Here is a tiny trained network, its code and every weight. The questions are about switching its units off for an input and a target symbol, where a switched-off unit gives its printed mean instead of its output.

import numpy as np


def w(rows, s, z=0):
    codes = np.array(rows[::2]) - 128.0
    scale = np.full(codes.shape[1], s)
    scale[-1] = z or s
    return codes * scale


def norm(h):
    return h / np.sqrt((h * h).mean(-1, keepdims=True) + 1e-5)


def f(y):
    return y / 2 * (1 + np.tanh(0.7978845608 * (y + 0.044715 * y**3)))


def softmax(a):
    e = np.exp(a - a.max(-1, keepdims=True))
    return e / e.sum(-1, keepdims=True)


def log_softmax(a):
    a = a - a.max(-1, keepdims=True)
    return a - np.log(np.exp(a).sum(-1, keepdims=True))


def net(x, mask):
    ids = ['ΔΦγεζηθμσω'.index(c) for c in x.split()]
    T = len(ids)
    res = E[ids] + P[:T]
    u = 0
    for l in range(2):
        q, k, v = (norm(res) @ M[l].T for M in (Q, K, V))
        z = softmax(np.where(np.tri(T) > 0, q @ k.T / 3**0.5, -1e9)) @ v
        res = res + np.where(mask[u], z, O[l][:, -1]) @ O[l][:, :-1]
        u += 1
        y = f(norm(res) @ A[l][:, :-1].T + A[l][:, -1])
        res = res + np.where(mask[u : u + 4], y, B[l][:, -1]) @ B[l][:, :-1]
        u += 4
    return log_softmax(norm(res)[-1] @ U[:, :-1].T + U[:, -1])


Q, K, V, O, A, B = {}, {}, {}, {}, {}, {}
E = w([
[126,109,99,106,89],'Δ',
[106,153,218,112,123],'Φ',
[238,135,192,133,139],'γ',
[111,203,107,161,94],'ε',
[221,120,245,73,83],'ζ',
[136,128,88,107,162],'η',
[199,101,130,69,166],'θ',
[136,80,119,195,91],'μ',
[159,109,109,98,106],'σ',
[193,114,172,77,85],'ω',
],0.012)
P = w([
[112,88,131,102,143],'0',
[165,190,122,135,80],'1',
[103,165,132,107,133],'2',
[136,105,157,151,148],'3',
[166,123,126,108,91],'4',
[103,160,132,99,134],'5',
[58,152,253,175,91],'6',
[163,97,113,109,97],'7',
],0.023)
Q[0] = w([
[119,73,40,150,92],'L0H1',
[110,109,190,247,95],'L0H1',
[110,172,84,113,47],'L0H1',
],0.012)
K[0] = w([
[131,145,60,157,93],'L0H1',
[136,91,141,248,173],'L0H1',
[78,163,123,131,90],'L0H1',
],0.016)
V[0] = w([
[112,114,212,137,233],'L0H1',
[254,89,62,106,195],'L0H1',
[156,248,104,125,192],'L0H1',
],0.0061)
O[0] = w([
[71,78,88,209,203,251],'L0H1',
[202,254,102,33,229,106],'L0H1',
[231,83,140,11,194,103],'L0H1',
],0.0056,0.0029)
A[0] = w([
[228,174,79,100,54,160],'L0N1',
[49,144,117,109,179,173],'L0N2',
[108,136,163,181,106,71],'L0N3',
[57,182,3,74,119,1],'L0N4',
],0.013,0.0044)
B[0] = w([
[236,232,191,228,42,255],'L0N1',
[176,217,74,131,110,179],'L0N2',
[213,139,103,43,175,172],'L0N3',
[2,155,41,218,190,137],'L0N4',
],0.0093,0.008)
Q[1] = w([
[86,178,203,193,158],'L1H1',
[184,45,129,184,253],'L1H1',
[110,152,93,120,60],'L1H1',
],0.013)
K[1] = w([
[168,62,125,215,254],'L1H1',
[22,46,36,27,158],'L1H1',
[171,223,142,190,72],'L1H1',
],0.0092)
V[1] = w([
[101,220,81,158,162],'L1H1',
[77,188,251,74,141],'L1H1',
[46,118,152,237,141],'L1H1',
],0.012)
O[1] = w([
[8,163,38,196,178,157],'L1H1',
[109,51,228,137,171,254],'L1H1',
[134,157,183,242,138,104],'L1H1',
],0.013,0.0043)
A[1] = w([
[178,208,82,113,127,28],'L1N1',
[190,94,173,84,82,180],'L1N2',
[139,106,96,9,147,2],'L1N3',
[114,172,180,101,75,74],'L1N4',
],0.014,0.0049)
B[1] = w([
[196,42,210,168,140,167],'L1N1',
[144,72,19,168,185,255],'L1N2',
[138,240,244,153,100,166],'L1N3',
[173,176,108,68,97,194],'L1N4',
],0.011,0.0096)
U = w([
[57,99,126,152,40,169],'Δ',
[96,149,154,58,123,175],'Φ',
[103,76,238,218,149,98],'γ',
[76,145,114,194,121,143],'ε',
[138,36,145,91,119,165],'ζ',
[90,133,102,158,172,140],'η',
[180,148,173,144,237,2],'θ',
[73,10,149,112,82,216],'μ',
[188,149,143,213,37,74],'σ',
[181,116,61,126,108,124],'ω',
],0.011,0.007)

Each question gives the input, a string of symbols that net reads in full, and the target symbol t.
The units are the heads (3 rows each of Q, K, V and O) and the neurons (one row each of A and B). Each row of codes is followed by its name. A weight is (code - 128) times the scale printed after its matrix; where a second scale follows, it is the last column's (O, A, B and U).
mask holds one flag per unit, layer by layer, with each layer's heads first. A switched-off unit (its flag False) gives its mean, the last column of its rows in O or B, instead of its output. The means were averaged over made-up inputs and are rounded, as every weight is.
A unit's drop is (log p(t) with every unit on - log p(t) with that unit switched off) / (log p(t) with every unit on - log p(t) with every unit switched off).
The circuit of an input: a set's keep is (log p(t) with only the set's units on - log p(t) with every unit switched off) / (log p(t) with every unit on - log p(t) with every unit switched off). Starting from all 10 units, units are removed one at a time, each time the one whose removal leaves the highest keep (on an exact tie, the one counted first), for as long as the keep stays at least 0.8.
units of the circuit, in order: the units of the circuit, biggest drop first
unit that matters most: the unit with the biggest drop
k most important neurons: the k neurons with the biggest drops, biggest first
k most important neurons of layer l: the k neurons of layer l with the biggest drops, biggest first
input θ η η Φ Φ, target ω: units of the circuit, in order => [L0H1; L1N2; L0N1]
input θ θ ω θ η θ γ, target Φ: units of the circuit, in order => [L0H1; L1H1; L0N1]
input Φ Φ Φ ε Φ ω η, target ω: units of the circuit, in order => [L1H1; L0N3; L0H1; L0N1]
input γ Φ Φ ε, target θ: unit that matters most => L1N3
input σ Φ Φ ε, target ε: units of the circuit, in order => [L0H1; L1H1; L0N4]
input Φ Φ Φ ω μ η η, target ζ: units of the circuit, in order => [L0N1; L1H1]
input σ Φ σ θ, target ε: units of the circuit, in order => [L1H1; L0N4]
input Φ η θ γ, target γ: 2 most important neurons of layer 0 => [L0N1; L0N2]
input θ ε Φ Φ Φ Φ, target Φ: 3 most important neurons => [L0N2; L0N1; L1N2]
input Φ Δ ζ, target ζ: 2 most important neurons => [L0N2; L0N1]
input θ θ η σ, target Φ: units of the circuit, in order => [L0N1; L1H1; L1N3]
input γ γ Φ Φ, target θ: 2 most important neurons => [L1N3; L0N1]
input ε θ η μ, target ω: units of the circuit, in order => [L1H1; L0N3; L0H1; L0N1]
input μ θ σ μ Φ Φ Φ, target σ: units of the circuit, in order => [L1H1]
input μ θ ζ σ η Δ ω, target ε: units of the circuit, in order => [L0H1; L1H1]
input ω σ θ θ, target ζ: units of the circuit, in order => [L0N1; L1H1]
input θ θ ω θ σ θ η, target Φ: units of the circuit, in order => [L0N1; L1H1]
input θ θ Φ Φ σ γ, target γ: 2 most important neurons of layer 0 => [L0N3; L0N1]
input γ σ Φ ω Φ Δ, target Δ: 2 most important neurons of layer 0 => [L0N4; L0N3]
input η θ ε Φ ε ω, target ω: units of the circuit, in order => [L1N2; L1N3]
input Φ Φ η η, target γ: 3 most important neurons => [L0N1; L0N3; L1N2]
input μ Δ σ ω γ Φ ω, target ζ: unit that matters most => L0N1
input Φ Φ Δ, target Δ: 2 most important neurons => [L0N3; L0N1]
input θ Φ θ γ, target Φ: 2 most important neurons => [L0N1; L1N3]
input ω Φ Φ Φ ω ε Φ Φ, target μ: 2 most important neurons => [L0N1; L0N2]
